[  3  16  -3  10  17 -31 -10 -31  30   2  22 -14 -12  10  -5  49  19   9
  18   2 -26 -27 -16 -22  21  27  41  17  24 -18  25  -1  50 -22  12  25
  18 -16 -27  24   4  15 -19]
q_742
[ 18  24  32 -22  24  50 -20 -16  60  -3  24  58  18  -1 -16  28 -50  46
 -27 -29 -31   3  52  12 -12  73  28  18 -26 -35  39 -87   7  -5  88  16
  37 -38 -70  17 -22  49 -34]
q_490
[  7  11  48 -69  16  -8 -26 -17  16  14  18 -45 -33  83  15  28 -34   9
  13  29 -24  -8  18  -4  48  79 -17  23  -5 -31 -17 -47  29  14   8 -22
  -5  34 -24 -38 -48 -17 -43]
q_490
[ 22  24 -42  -2 -50 -30  14  12  13 -30  56  19   3   4 -39  25  44   8
   3  -6 -11 -18  -2 -29  12  25  27  32  28  29 -22 -22  19  -6  62  -2
  38  -5 -10 -24  24  31 -40]
q_742
[ 18   4   5 -69  43   5 -27 -18  55  39 -48  31  -8 -36  23 -12  45 -30
 -49 -12 -24   8  23 -42 -14   1 -48 -28  16 -27 -40   0 -24  -2  33  10
 -67  24 -25 -31 -28  15 -31]
q_291
[ -3  12  12 -60 -19 -21 -28   6 -10   2   5 -19  -8  88   3 -19 -46  45
  25   1 -16   5  27   5  21  39  -2 -12  -6  -9  22 -43  15  26  -9 -35
   4  48 -29 -15  -5 -27 -28]
q_490
[ 22   2 -43  20  -8   0 -65 -29   5  23  34  -4  35   3 -36   8 -20  31
 -31 -22 -43  -9   5 -60   6  50  26  19  37  -6  18   3  25 -28  20  29
   2 -25  -2 -11  36   4   6]
q_359
[-21   1  22 -29  27  22 -38 -27 -21   6 -17 -14 -20  40  -5   8 -36  41
 -28  -5   6 -25  52 -19  39  49  24 -29  27 -23  85   9  43  22  -5  -4
 -12  41  22  -3   4 -21 -56]
q_480
[ -5 -26  23  -5  48  -9 -36 -30  89 -39 -28  56  19 -12  32  -2  -9  51
  28   0 -36  36 -12 -33  -2  16  -3   6   5 -50 -16  -2  -2  41  37  20
  13 -52 -45 -46 -26 -40  12]
q_490
[  0  -7  10  12  10 -13 -45   7  42  -7  31  50   4  52  23  11  11  -2
 -23 -47 -76   3  10 -33 -19  -9   1 -24  11  -1 -38  40 -10  28   1  -5
  -5  -4  12 -30  12  22 -39]
q_909
[ 19   9  11  -5  34  10  21 -47  47  63  33  49  -8 -15  16 -22  26 -22
   1  -2  25 -19   6  -8  12  23  20  17   7  -9  29  13  -6   2  42  -1
 -14 -39  -6  29  -6   8 -15]
q_359
[-16 -22  71   3  30  25 -45  15 -19 -12 -14 -25  22  33  -9  30 -79   6
   5  -5  -4 -18  43  39  25  42  40 -16  16 -12  57  19  35  21 -17   9
 -56  26  12 -53   4  20 -47]
q_480
[ 10   1  37 -25  26   9  41 -15  21  18  55  47 -17  79  -4  83 -17  25
  -5 -14 -23  21  15   1 -18  51  48  34 -18 -26 -11 -52  17  -9  72  41
  -2 -48 -30   2   1  -7 -51]
q_480
[  3  26 -18 -55  -2  29 -16   6 -19 -33  72  44   2 -18 -13 -15  16  17
 -13 -39   1 -18  58  13   6  36   9   7  11  -3  -6 -49 -75  28  47  20
 -19   9 -38 -34  13  10 -38]
q_40
[-17   5  22 -41  23  -1 -50   3  58 -17  10  66 -36  16  13   5 -26  10
  -3 -65 -26 -25 -10  -4  10 -15  14 -11   5  10  -5  11 -43  21 -16  14
  13 -25 -21 -30  -4  24 -66]
q_909
[-10  24  23 -50  33  40 -29  -4  18  -8   7  -4  33  84  12 -34 -22  41
  38   4  26 -50  20  44  52  77  32  31  -5 -17  47 -24  -3   3  29  36
 -44  41 -70 -31 -18  13 -37]
q_490
[  0  31  -4   4  -6 -42 -75 -12  63  23  16  48   5 -11 -48  69 -51   3
   3 -41 -27 -22   1 -81 -16  15  19   1  30  -5  48 -21  35  -7  43  33
  55 -22  -3 -10  20  62  -6]
q_909
[ -7  29 -25  81   5 -53 -43  14 -13 -12  39 -26   8  20 -16  26  -3 -11
  45 -13 -61  -9  19 -18 -17  59  11 -36  -3 -16 -30   5  58   2  43  31
   3   5 -14  17  16  27  -1]
q_909
[-14  -7 -37 -14  19 -45 -39 -29  42 -28 -34 -12   5  -2  38 -11  21  13
  10  -3 -16  33   5   7 -12   6 -29  -7   7 -17 -35  40 -21  38   5 -20
   6 -35 -18  51  -5 -40 -11]
q_40
[ 19  -1 -26  45 -12  32 -18 -27 -29 -18  56 -30  24   2 -14  32  30  -5
 -30  -9 -37 -11  19   1 -10  54  65 -38  29 -28  27  55  57 -34  35  42
  -5   2  19  22  48   7 -18]
q_359
[  1  12 -46  39  37  -8 -59 -11  50  -4  38   2  -8  -5 -41  63   6  19
  -9 -25   3 -16   6 -53   4  58  -2  -7   0  -6 -23  36  27   3  43  38
  24   3   1   8  37  50 -42]
q_359
[ 36  45 -57 -15 -27   7 -22 -23  -1  -1  56 -26  10 -25 -15  -6  18 -22
 -20  29 -17 -59   0   2   3  33  27  24   4 -34 -31  -7 -23 -31  85  11
  32  13 -10  17 -13  11 -17]
q_490
[-23  -3 -10 -23  22 -58 -39 -19  53   2 -10   8 -35 -14  22   7   7   4
 -20 -33 -41  45  -5  -2  -6  -3 -24 -37  -9  14 -49  14  -8  27  17 -28
 -21 -55 -13   7  -8  -4 -52]
q_216
[ -6  26  48 -90  44 -26 -14 -20  15   7 -33 -21 -21  97  -8  42 -57  32
  -2  19 -22  11  25  28  17  74  32  21 -11 -46   1  -3  39  48 -12   2
 -22  18   9 -24   1 -34 -36]
q_216
[  7  45 -33  28  -2  22 -57   1   6 -11  81  23 -20  -6 -26  10 -33  12
   4 -31  -5 -44  11   2  -8  36  34 -27 -12 -13 -43  20 -26  -8   9  43
  38  13 -11   6  37   7 -22]
q_359
[  8  10  16  46  26  -9 -36 -21  41  32  16  21 -12   4  -4  18 -12  10
  17 -28  17 -19  50 -15 -10  52   7  15   2  -3  15  -3  11 -21  47  24
 -24 -12 -51  47   0  18 -14]
q_909
[ -8  23 -48  53  24 -45 -19 -45 -25  -7  46 -22 -18  63 -12  61 -64  29
 -24   9 -53 -14   5  32   8  47  57 -24  15  -6 -19  10  47 -23  -9  58
   5 -40  26  39  32   2 -30]
q_480
[-26  27  23 -92   1 -13  -1  19  -8 -10   7 -10  32  93 -19  -6 -26  52
 -13  26 -24  47  33 -29  20  59   2   4   9  -9  43 -29  15  34 -41 -13
  16  76  11 -61   9  -6 -24]
q_40
[-13  29 -32  65   9 -55 -31 -22  -5   4  12 -50   0  83 -14  78  18 -23
  16   2 -66  -9 -25  35   0  37   1   2   4  24 -23   8  63   5  50  55
   6 -33  14  -2  27  49 -26]
q_40
[  9  55 -18  29  30 -21 -31 -25  20 -18  82   0   3  -6 -36  74  -3  56
  41 -21 -50 -15  -4 -36  11  59  18  29 -17 -33 -15   2  18  12  66  29
  65  -9  10  -9  15  31 -23]
q_909
[ -8 -25 -35 -13  49 -21 -25  12  33 -44 -30  28  35  37   0  21 -78  51
 -10 -15 -33  17  26  -9 -25  43  26  15 -13  14 -18 -36   5  29  45  36
 -30 -28 -41  60 -18 -13 -65]
q_291
[-27   4  60 -53   3  26 -15  19  20 -18 -13 -11  15   8   4  -3 -49   8
   1  -1  24  40  47  23   8  55  21 -48  -1 -48  53  19  34   0 -23 -29
 -12  23 -13 -25  -9  11 -23]
q_480
[-13 -26  30  -2  28 -11 -33 -28  64   0 -16  29  -8  51  40  35 -40  -4
 -23  -5 -40  38 -10  -9 -21   2  -1 -36 -13 -21   0 -11  32  13  22  -3
  -9 -58 -28  25 -37  11 -12]
q_490
[ 20  10 -10   8  12   0   9   9  13  13  93  39   2 -16  -8 -43 -41 -14
  25 -11 -20 -15  19   5  15  26  62  43 -12  -3 -15 -24 -43 -17  30  13
 -13 -72 -41  24  -4  39 -13]
q_742
[  3 -20   7 -29  19  10 -39 -12  25  26   3  50 -21  -6  -4  -6 -31   3
 -37 -35 -26   3  19 -56 -19   6  58  28   5 -10  74  33  -2   2  44  -4
  10 -62   0  24   5  10 -51]
q_359
[ 27  15 -31  41 -20  -8 -20 -36  26 -14  18 -22   2  -6 -30  59  25  36
  12 -25 -17  -5  20 -26 -12  47   0   2  12 -18   0   7  45  -1  76  22
  43 -27  14  43  36   7 -10]
q_909
[  7  28  26 -32  12  10 -38 -32  26  41 -19  47 -28  -4  -6  33  -7   9
 -21 -45 -52  -6  47 -13 -15  20  26  45  -2  11  26 -28  -1   4  80   8
   6 -44 -19   1   2  23 -67]
q_216
[  3   0 -39  41  21 -43   4   4  -6  13  14 -19 -20   2 -37  24  21  10
 -12  10 -17 -40  28 -41   3  21  21  34  24   8  16  10  17 -25  20  45
   4   9   8  17  17   0 -27]
q_291
[-17  51 -35  39  12   7 -45  -3  36  -6  -1  -3  25  62 -10  35   0 -17
  20  -9 -32 -29  20  16   5  67  35  19   2 -30  22   6  52  -8  35  54
  55  22 -19  -8  16  53 -13]
q_40
[-15   3  25 -67  37  16 -23  -5  17  -3  -9 -44  -9  -2 -37  30 -48  87
  13  -4  51  11  20 -48  35  76 -11  -7 -17 -21  57 -37  30  28 -18 -21
  11  82 -16   3  -4 -26 -52]
q_359
[-24 -13 -17 -31  20   3  -4  -4  20 -38 -40  24  32   0  34 -48  11  60
  -7 -15 -77  64  22 -10 -15 -15  19  21  -1   6   9  31 -42  21 -16  11
   7  -7   5 -42  15  -3 -44]
q_40
[ 39  38  -4 -11  19   5 -12 -31  44  63  42  67 -46  17 -21  -8   5  16
  -3 -42  -2 -39  22   1  12  24  27  35  -3  -8  -2   3 -45 -23  43  24
  41  -8 -28  22  22   7 -55]
q_909
[ 25  26 -12   5   4 -25 -10 -30  22  52  43  64 -33  32 -13  22 -16  -7
  11 -57 -27  19  36  15   7  41  31   7   0  14  20  -5  20 -19  64   4
   7 -60 -18  20  22  67 -55]
q_909
[  0 -55  16   9  58  -4 -44 -16  48  -4 -67  31  19  35  28   2 -31  28
 -32 -22 -82  33 -11   7  -6   8  35  20  10  -5 -15  44   2   6  30  23
 -29 -69 -26 -10  -6 -33 -80]
q_480
[-24  17  74 -77  31 -22   5  10  11   8 -78 -23   1  16  -7   4 -23   3
  18  31 -19  -4  52  -5  25  56  27  12  17 -21  59 -21  57  46 -21 -13
 -12  78  14 -60 -12  -6 -51]
q_216
[  8  37  -4 -53   5  10  19 -47  21  21  64  27 -54  36  18   1 -12  45
   8  -9  12  -9  67 -31  13  55  60  37   7 -22  36 -30   1 -43   9  32
 -16 -14 -40  39   9  15 -20]
q_742
[  -1    3   60  -61   15    4  -21    4   10   16   -5  -26    7   66
    0    5 -107   52   42   19    6    6   61   -9   -4   50   10    4
  -10   -3   32  -20    7   32   -5   23  -44   36    9   17    2  -30
  -26]
q_291
[ -4  37 -52  73 -25 -36 -31 -27  16 -25  16 -25 -39  13 -18  21 -22  30
  -1   9 -13 -27  20 -14  -8  25  31   0   9  26 -12  24  48 -18  30  38
  13 -33  17  34  32  35  -3]
q_742
[  3   3  16  44  31 -14  48 -13 -13  59  43  31 -24  30 -10  44 -24  -8
  26 -14  10   7  34  41  -7  26  82  15 -20 -12  66  -6  36 -32  64  19
  -9 -19 -19  35  13  25 -57]
q_480
[  5  21 -60   5  -5 -30 -50   4  28 -13  13  -7  62 -55 -41  19  -9  14
  -6  -6 -17  35  17 -20 -32  30  13  -9  10 -23   3   1  -8 -10  59  25
  14  20 -25  -6  31  34   1]
q_40
[-10 -21  -2  29  48  25 -53 -33  28   0 -56  44  14 -11  29 -56 -19  26
 -33 -32 -66   8   2 -21  -2  15   4 -43  10  11   9   7  16  31   6  19
 -27 -44 -16   8  -6 -17 -33]
q_359
[ 29  27  26  -5   4  -5  -4 -36   9  58  13   6 -58  32   0   7 -39   2
 -24  -2 -64  -2  44  15 -10  40  28   6  -3   7  13 -17  22 -24  59  32
   2 -43   9  24  -4  -8 -54]
q_291
[ 37   4 -18  17  -3  -7  11 -38  18   2  43  61 -25  28  -8  35  -1   1
 -36 -17 -18  -1  78  34 -11  71  71  26  26 -29  35 -26  39 -36  89  34
 -12 -54 -45   0  15  37 -18]
q_490
[  3  15 -12 -38  41 -16 -37  16 -16  -3 -43  19  31  57 -21 -28 -48 -17
  -3   8   1 -42  22  -4  11  52  -4 -33  15 -35 -27 -26   8  50 -42   7
 -25  53 -20  32  -6 -10   2]
q_909
[-33  -3  44 -39  46 -34  30  30  -6   8 -14 -47  -2  61 -16   2 -81  42
  17   5 -33   2  13  45  34  47  59  -5 -14 -30  73 -40  43  11 -57   3
 -18  30   1 -38   0   7 -54]
q_480
[ 20  10  60 -35  33  33  21 -18  36  22  33  17 -39   7  -8  24 -20  11
  -3   8  -3 -17  21  -5  10  32  43  18 -13  -8   8 -26  -5  -2  43  41
 -25 -10 -15  -7  -3  30 -56]
q_742
[-15  21  52 -48  28 -20  18 -14  33  21  20  35 -16  21  14  37 -16  -9
  27 -14 -51  39  -7 -21  -9  21  52  -5 -17 -21  60   0  39  -6  41  11
  22 -39  -2   6 -19  49 -51]
q_909
[  4  36  -5  -4  -8 -16   1 -32 -14  14  16  65 -58 -22   7  11   8  11
  30 -46  22 -10  57  44  -6   9  64  41   4  13  18  -9 -21 -16  56  12
 -25 -11 -49 -17  13 -18 -43]
q_216
[  2  20  10 -35  23  -1 -21  -2  71 -31   0  52  44  -5  18  -7  -9  39
  44 -25 -23  34   1  47 -10  16   7  11 -19  -3 -89  21 -58  35  11  12
   2 -17 -39 -23  19 -18 -36]
q_216
[  0  45  -2 -24  13 -39 -61  -2  39  20   6  12   0  50 -23  18 -67  35
  29 -18 -50 -16  28  18 -11  59  45  84  -7  -1  26 -24 -21  -8  46  40
  55 -41 -58  29  15   3 -45]
q_40
[  7   5 -12 -37  19  29 -25  -3 -11  22   3  70 -16  14  -8  15 -81   6
  31 -43   2   3  77  -2  -7  35  82  55  -3 -23  36 -10 -23 -27  43  43
 -11 -33 -35   1  21  35 -54]
q_480
[ -9  -5  16 -22  58 -34   1  -4  64   5  -6   1  15  26  21   9  -3  29
  -7   3 -87  11  -3 -40 -11  25 -11   3 -16  -9   2 -20  23  51  67   8
  -6 -42   8  21 -33  -1 -57]
q_291
[ -3  23  33 -57  26 -19  12  11   5  -4 -16  12  24  52 -12 -14 -45  12
  22  36   9  36  38  34  30  65   0  27   1 -13  -4 -23   0  49 -29 -16
  -2  53  -2 -74  -8  -7 -15]
q_40
[ 12 -30  19   2   1 -35  26 -34  17  19  38  17 -68  32  21  16 -25  38
 -13 -14  -6  -8 114 -35 -25  59  59  78  31   9  44 -14  11 -19  15  27
 -58 -63  -9  33  26 -19 -22]
q_359
[ -1  16  51 -28   6  13  -7   8 -27 -20   3 -30  -3  54  -7   5 -30  22
  50  18 -26   3  20   0  45  53  19  22   0  -6   9  -4  43  28 -21  -8
 -14  22   7 -59  -2  15 -22]
q_742
[ 13  -8 -17 -32  25 -21 -72 -14  68 -28  -8  46 -29   4  38   6  -4  20
  -2 -35 -53   5  31 -15 -18  27 -11  15  -3 -33 -72 -10 -38  20  64   1
 -11 -31 -77 -11 -25 -17 -46]
q_490
[-29 -25  10  13  80   1 -24  12  30 -12 -49  12  78   5  27 -10 -15   6
  75   3 -19  13 -40  10  23   8  14  -7 -13 -12 -17  33   1  36  15  25
 -32  13 -30 -18 -17  -1 -54]
q_480
[ 15  15  63 -89  29  17  -4  23  -9 -11 -43 -26  18  23 -23   8  -3  15
  35  15 -54 -27  31   8  20  67   5  22  -9 -67  36 -73  31  57  51   0
   1  44 -27 -68 -19  13 -30]
q_490
[ 14 -16  28   5  25  25 -19 -33  27  37  16  23 -32  52   7  21 -14  15
 -40 -26 -32   4  34  -8   1  55  38  -1   3  12  34  13  35 -11  33  14
   0 -25 -10  40  12  -4 -82]
q_359
[ -5 -29 -34   0  35 -18  20  -6  -1 -21 -21  21   6 -11  20  -3  11  22
   7 -10 -57  37  19 -16  -9  -1  29  14  -1 -17 -27  21  -7  17  26   6
  -9 -34  11  -9   8  -7 -55]
q_480
[  5  37  -7 -42  -1   4   3  36  10 -27 -13  35  63  36  -9 -62 -50  18
  70   1  19   0  25  43  17  40  16  22  -7 -10 -44   4 -37  22 -59   0
   2  48 -18 -36  15  19  10]
q_909
[  6  12   4 -82  -4 -28  -1  33   9  11 -17  24  18  98 -14 -10 -47 -21
  31 -14   4 -10  38  -5   9  48  22   9  13 -29  14 -25  27  45 -15 -12
 -32  38   5 -40  13  36 -10]
q_909
[ 11  -2  -9   4   7  -3 -19  -4  -4   0  28  26  -4   5  -4  -7  24  -1
  15 -33 -44  52  37  15  -5  43  26  57   0 -26   7  20 -24 -17  50   7
  13 -86 -49 -12  13  -1  -6]
q_40
